[[142 126 115 108 111 110 132 133 121 110 105 112 115 130]
 [121 132 151 139 146 130 128 120 130 136 140 142 134 133]]
->
[[142 126 115 108 111 110 132 133 121 110 105 112 115 130]]

[[100 101 147 126 102 140 135  99 130 133 134 105 138]
 [122 123 146 126 123 121 122 122 131 122 134 123 121]
 [123 123 122 126 123 144 139 122 125 135 125 124 142]
 [133 133 112 127 133 143 140 132 123 134 121 133 141]
 [124 124 128 126 124 137 134 123 127 131 127 125 136]
 [136 136 140 126 135 115 118 136 130 118 132 134 115]
 [134 134 118 126 134 137 135 134 125 131 124 134 135]]
->
[[100 101 147 126 102 140 135  99 130 133 134 105 138]
 [123 123 122 126 123 144 139 122 125 135 125 124 142]
 [124 124 128 126 124 137 134 123 127 131 127 125 136]
 [134 134 118 126 134 137 135 134 125 131 124 134 135]]

[[114 133 125 154 151]
 [131 132 138 117 110]
 [130 113 114 140 142]
 [146 108 109 123 128]
 [138 117 117 124 124]
 [127 114 112 144 141]
 [122 131 133 134 132]
 [146 112 122 112 110]
 [118 136 133 141 139]
 [131 115 115 132 139]]
->
[[114 133 125 154 151]
 [130 113 114 140 142]
 [138 117 117 124 124]
 [122 131 133 134 132]
 [118 136 133 141 139]]

[[110 127 123 155 148 122 122 141 120 125]
 [131 126 122 136 133 121 127 130 128 123]
 [122 126 130 137 135 129 125 131 125 130]]
->
[[110 127 123 155 148 122 122 141 120 125]
 [122 126 130 137 135 129 125 131 125 130]]

[[130 109]
 [130 107]
 [147 138]
 [129 113]
 [108 143]
 [109 143]
 [128 103]
 [128 129]
 [109 142]
 [145 138]
 [140 137]
 [107 143]]
->
[[130 109]
 [147 138]
 [108 143]
 [128 103]
 [109 142]
 [140 137]]

[[113 147 116 137 134 117 126 124 132 126]
 [133 112 136 128 117 142 135 132 128 152]
 [131 113 136 129 116 143 135 131 128 156]
 [131 114 136 128 116 142 135 130 128 156]
 [144 111 138 119 126 136 129 132 124 121]
 [140 113 136 122 125 136 130 132 125 128]
 [115 130 114 142 130 129 133 133 133 140]]
->
[[113 147 116 137 134 117 126 124 132 126]
 [131 113 136 129 116 143 135 131 128 156]
 [144 111 138 119 126 136 129 132 124 121]
 [115 130 114 142 130 129 133 133 133 140]]

[[147 129 113 134 119 107 116]
 [148 137 121 134 122 109 114]]
->
[[147 129 113 134 119 107 116]]
---
[[129 138 133 136 139 126 136 120 137 135 127 142 135 125 136 139]
 [128 111 141 137 110 126 137 129 111 141 128 109 114 127 143 110]
 [129 149 124 127 153 122 122 121 145 124 127 149 142 124 122 152]
 [129 115 149 145 115 124 139 122 118 147 125 115 124 123 148 114]
 [128 108 133 127 106 132 131 132 113 128 128 106 117 130 130 108]]
->
[[139 129 138 133 136 139 126 136 120 137 135 127 142 135 125 136]
 [110 128 111 141 137 110 126 137 129 111 141 128 109 114 127 143]
 [152 129 149 124 127 153 122 122 121 145 124 127 149 142 124 122]
 [114 129 115 149 145 115 124 139 122 118 147 125 115 124 123 148]
 [108 128 108 133 127 106 132 131 132 113 128 128 106 117 130 130]]

[[106 103 119 121 105 122 102]
 [108 107 119 121 107 121 106]
 [109 112 122 121 110 119 111]
 [111 112 121 119 111 121 112]
 [110 108 119 119 111 124 108]
 [113 114 121 118 114 121 115]
 [107 109 120 121 107 119 108]
 [109 108 120 119 109 120 108]
 [105 104 119 120 104 120 103]
 [108 109 120 119 108 120 108]
 [113 110 123 123 112 123 109]
 [108 106 120 120 108 122 106]]
->
[[102 106 103 119 121 105 122]
 [106 108 107 119 121 107 121]
 [111 109 112 122 121 110 119]
 [112 111 112 121 119 111 121]
 [108 110 108 119 119 111 124]
 [115 113 114 121 118 114 121]
 [108 107 109 120 121 107 119]
 [108 109 108 120 119 109 120]
 [103 105 104 119 120 104 120]
 [108 108 109 120 119 108 120]
 [109 113 110 123 123 112 123]
 [106 108 106 120 120 108 122]]

[[127 133 139 125 121 131]
 [132 137 140 121 116 132]
 [119 131 131 134 129 131]
 [122 135 136 127 120 132]
 [136 116 104 137 149 120]
 [126 139 144 122 113 135]
 [121 135 140 126 118 133]
 [120 140 147 121 111 135]
 [121 135 138 129 121 134]
 [122 144 147 118 107 136]
 [136 116 104 137 149 120]
 [129 135 136 125 121 130]]
->
[[131 127 133 139 125 121]
 [132 132 137 140 121 116]
 [131 119 131 131 134 129]
 [132 122 135 136 127 120]
 [120 136 116 104 137 149]
 [135 126 139 144 122 113]
 [133 121 135 140 126 118]
 [135 120 140 147 121 111]
 [134 121 135 138 129 121]
 [136 122 144 147 118 107]
 [120 136 116 104 137 149]
 [130 129 135 136 125 121]]

[[144 126]
 [147 105]
 [141 149]
 [134 128]
 [140 149]]
->
[[126 144]
 [105 147]
 [149 141]
 [128 134]
 [149 140]]

[[133 135 103 116 115]
 [129 135 117 115 126]
 [125 138 117 115 127]
 [131 137 111 110 106]
 [132 134 102 117 114]
 [ 98 141 122 132 125]
 [125 145 101 114 102]
 [130 134 116 115 127]]
->
[[115 133 135 103 116]
 [126 129 135 117 115]
 [127 125 138 117 115]
 [106 131 137 111 110]
 [114 132 134 102 117]
 [125  98 141 122 132]
 [102 125 145 101 114]
 [127 130 134 116 115]]

[[118 126 114 122 137 114]
 [128 137 121 118 139 118]
 [136 140 134 123 128 131]
 [123 130 120 122 134 118]
 [126 102 123 139 136 134]
 [118 123 107 118 150 108]
 [125 139 119 116 138 113]
 [133 134 142 133 112 140]
 [121 141 115 114 138 108]]
->
[[114 118 126 114 122 137]
 [118 128 137 121 118 139]
 [131 136 140 134 123 128]
 [118 123 130 120 122 134]
 [134 126 102 123 139 136]
 [108 118 123 107 118 150]
 [113 125 139 119 116 138]
 [140 133 134 142 133 112]
 [108 121 141 115 114 138]]
